Here is a tiny trained network, its code and every weight. The questions are about switching its units off for an input and a class, where a switched-off unit gives its printed mean instead of its output.

import numpy as np


def w(rows, s, z=0):
    codes = np.array(rows[::2]) - 128.0
    scale = np.full(codes.shape[1], s)
    scale[-1] = z or s
    return codes * scale


def f(y):
    return np.maximum(y, 0)


def log_softmax(a):
    a = a - a.max(-1, keepdims=True)
    return a - np.log(np.exp(a).sum(-1, keepdims=True))


def net(x, mask):
    res = np.array(x, float).reshape(1, 4) / 4 @ E
    y = f(res @ A[0][:, :-1].T + A[0][:, -1])
    res = res + np.where(mask, y, B[0][:, -1]) @ B[0][:, :-1]
    return log_softmax(res[-1] @ U[:, :-1].T + U[:, -1])


A, B = {}, {}
E = w([
[161,212,45,103,252,170,70,203],'x0',
[66,2,105,142,181,154,159,206],'x1',
[122,193,88,179,32,200,215,199],'x2',
[39,178,49,90,160,18,233,97],'x3',
],0.0071)
A[0] = w([
[143,199,38,73,216,179,82,196,100],'N0',
[51,160,61,104,157,30,222,96,35],'N1',
[118,71,159,83,203,82,59,66,65],'N2',
[94,57,186,143,30,90,165,89,38],'N3',
[74,26,118,132,173,141,157,168,87],'N4',
[147,181,77,127,211,136,86,176,73],'N5',
[73,45,89,125,183,146,155,155,54],'N6',
[100,21,138,103,171,145,172,196,75],'N7',
[129,72,153,67,177,91,88,78,59],'N8',
[124,169,86,205,62,198,184,188,16],'N9',
[156,58,145,72,222,39,45,60,89],'N10',
[232,76,219,168,110,241,32,160,3],'N11',
[108,33,192,140,26,104,178,55,58],'N12',
[72,40,117,153,153,147,135,180,41],'N13',
[101,79,186,73,235,80,48,79,30],'N14',
[204,230,160,92,105,88,107,46,50],'N15',
[159,165,78,112,187,143,105,172,39],'N16',
[106,202,56,203,45,214,216,220,47],'N17',
[185,255,174,104,78,105,95,30,57],'N18',
[168,172,63,109,193,161,94,195,58],'N19',
[32,189,40,49,167,5,230,93,77],'N20',
[65,39,140,161,159,143,125,182,65],'N21',
],0.0068,0.0058)
B[0] = w([
[63,131,219,199,182,54,191,92,218],'N0',
[198,85,159,184,146,224,38,52,211],'N1',
[194,146,111,76,68,149,203,106,185],'N2',
[68,145,231,222,212,54,183,95,197],'N3',
[112,216,63,159,118,88,77,164,183],'N4',
[86,147,203,184,167,76,166,109,183],'N5',
[141,192,92,174,87,113,81,179,170],'N6',
[119,222,63,186,111,96,81,192,181],'N7',
[179,155,122,95,105,147,178,116,169],'N8',
[232,136,99,71,69,131,207,85,176],'N9',
[209,148,100,47,55,137,219,88,212],'N10',
[180,59,156,180,150,238,43,33,208],'N11',
[65,139,181,215,213,63,183,90,218],'N12',
[148,196,79,164,85,85,70,154,163],'N13',
[221,147,113,68,60,129,206,76,186],'N14',
[97,228,45,171,95,77,55,242,187],'N15',
[124,138,172,207,165,80,157,84,162],'N16',
[226,147,99,53,56,145,215,81,215],'N17',
[79,218,48,169,116,72,58,240,202],'N18',
[105,130,194,212,178,79,175,67,182],'N19',
[157,40,151,174,129,254,20,64,255],'N20',
[124,208,67,180,89,106,79,180,170],'N21',
],0.0067,0.0091)
U = w([
[90,132,220,171,195,51,182,109,107],'0',
[151,88,143,146,143,251,26,93,104],'1',
[179,144,87,55,85,135,225,114,114],'2',
[107,186,35,151,122,68,46,207,114],'3',
[75,95,138,74,153,137,122,153,251],'4',
[102,69,124,80,147,111,116,184,106],'5',
],0.012,0.022)

Each question gives the input, the list of numbers given to net, and the class t.
The units are the neurons (one row each of A and B). Each row of codes is followed by its name. A weight is (code - 128) times the scale printed after its matrix; where a second scale follows, it is the last column's (A, B and U).
mask holds one flag per neuron, in row order. A switched-off neuron (its flag False) gives its mean, the last column of its row in B, instead of its output. The means were averaged over made-up inputs and are rounded, as every weight is.
A unit's drop is (log p(t) with every unit on - log p(t) with that unit switched off) / (log p(t) with every unit on - log p(t) with every unit switched off).
The circuit of an input: a set's keep is (log p(t) with only the set's units on - log p(t) with every unit switched off) / (log p(t) with every unit on - log p(t) with every unit switched off). Starting from the 12 units with the biggest drops (on a tie, the unit counted first), units are removed one at a time, each time the one whose removal leaves the highest keep (on an exact tie, the one counted first), for as long as the keep stays at least 0.8.
units of the circuit, in order: the units of the circuit, biggest drop first
most important unit: the unit with the biggest drop
k most important neurons: the k neurons with the biggest drops, biggest first
drop when u is switched off: that unit's drop, to one decimal
input [5,-6,-8,0], class 2: 2 most important neurons => [N10 N14]
input [6,-5,4,-6], class 0: most important unit => N0
input [1,-3,7,7], class 1: 2 most important neurons => [N20 N1]
input [7,-6,6,-3], class 0: 2 most important neurons => [N0 N19]
input [-1,0,-3,-2], class 4: 4 most important neurons => [N17 N20 N9 N1]
input [6,6,4,2], class 0: 2 most important neurons => [N0 N19]
input [-4,-8,-3,8], class 1: 2 most important neurons => [N20 N1]
input [4,2,0,-4], class 0: units of the circuit, in order => [N20 N0]
input [-8,5,-3,-7], class 0: 2 most important neurons => [N12 N3]
input [6,-6,5,1], class 0: 3 most important neurons => [N0 N19 N5]
input [-6,-8,-7,-5], class 3: 3 most important neurons => [N18 N15 N17]
input [7,-5,-1,6], class 0: 2 most important neurons => [N0 N5]
input [-6,3,-5,7], class 1: 3 most important neurons => [N20 N1 N0]
input [6,8,-5,-2], class 3: most important unit => N7
input [-2,2,3,0], class 4: 2 most important neurons => [N10 N14]
input [2,3,-2,4], class 1: units of the circuit, in order => [N20 N1]
input [2,6,-6,1], class 2: 3 most important neurons => [N10 N14 N2]
input [3,-6,6,-4], class 2: 2 most important neurons => [N17 N9]
input [-1,-3,-1,0], class 4: 2 most important neurons => [N7 N4]
input [5,-7,-5,-3], class 3: most important unit => N15
input [-5,6,-3,2], class 3: drop when N4 is switched off => 0.3
input [3,-6,-6,6], class 1: drop when N20 is switched off => 1.5
input [-3,2,5,8], class 1: drop when N20 is switched off => 0.2
input [3,7,-4,-3], class 3: drop when N21 is switched off => 0.0
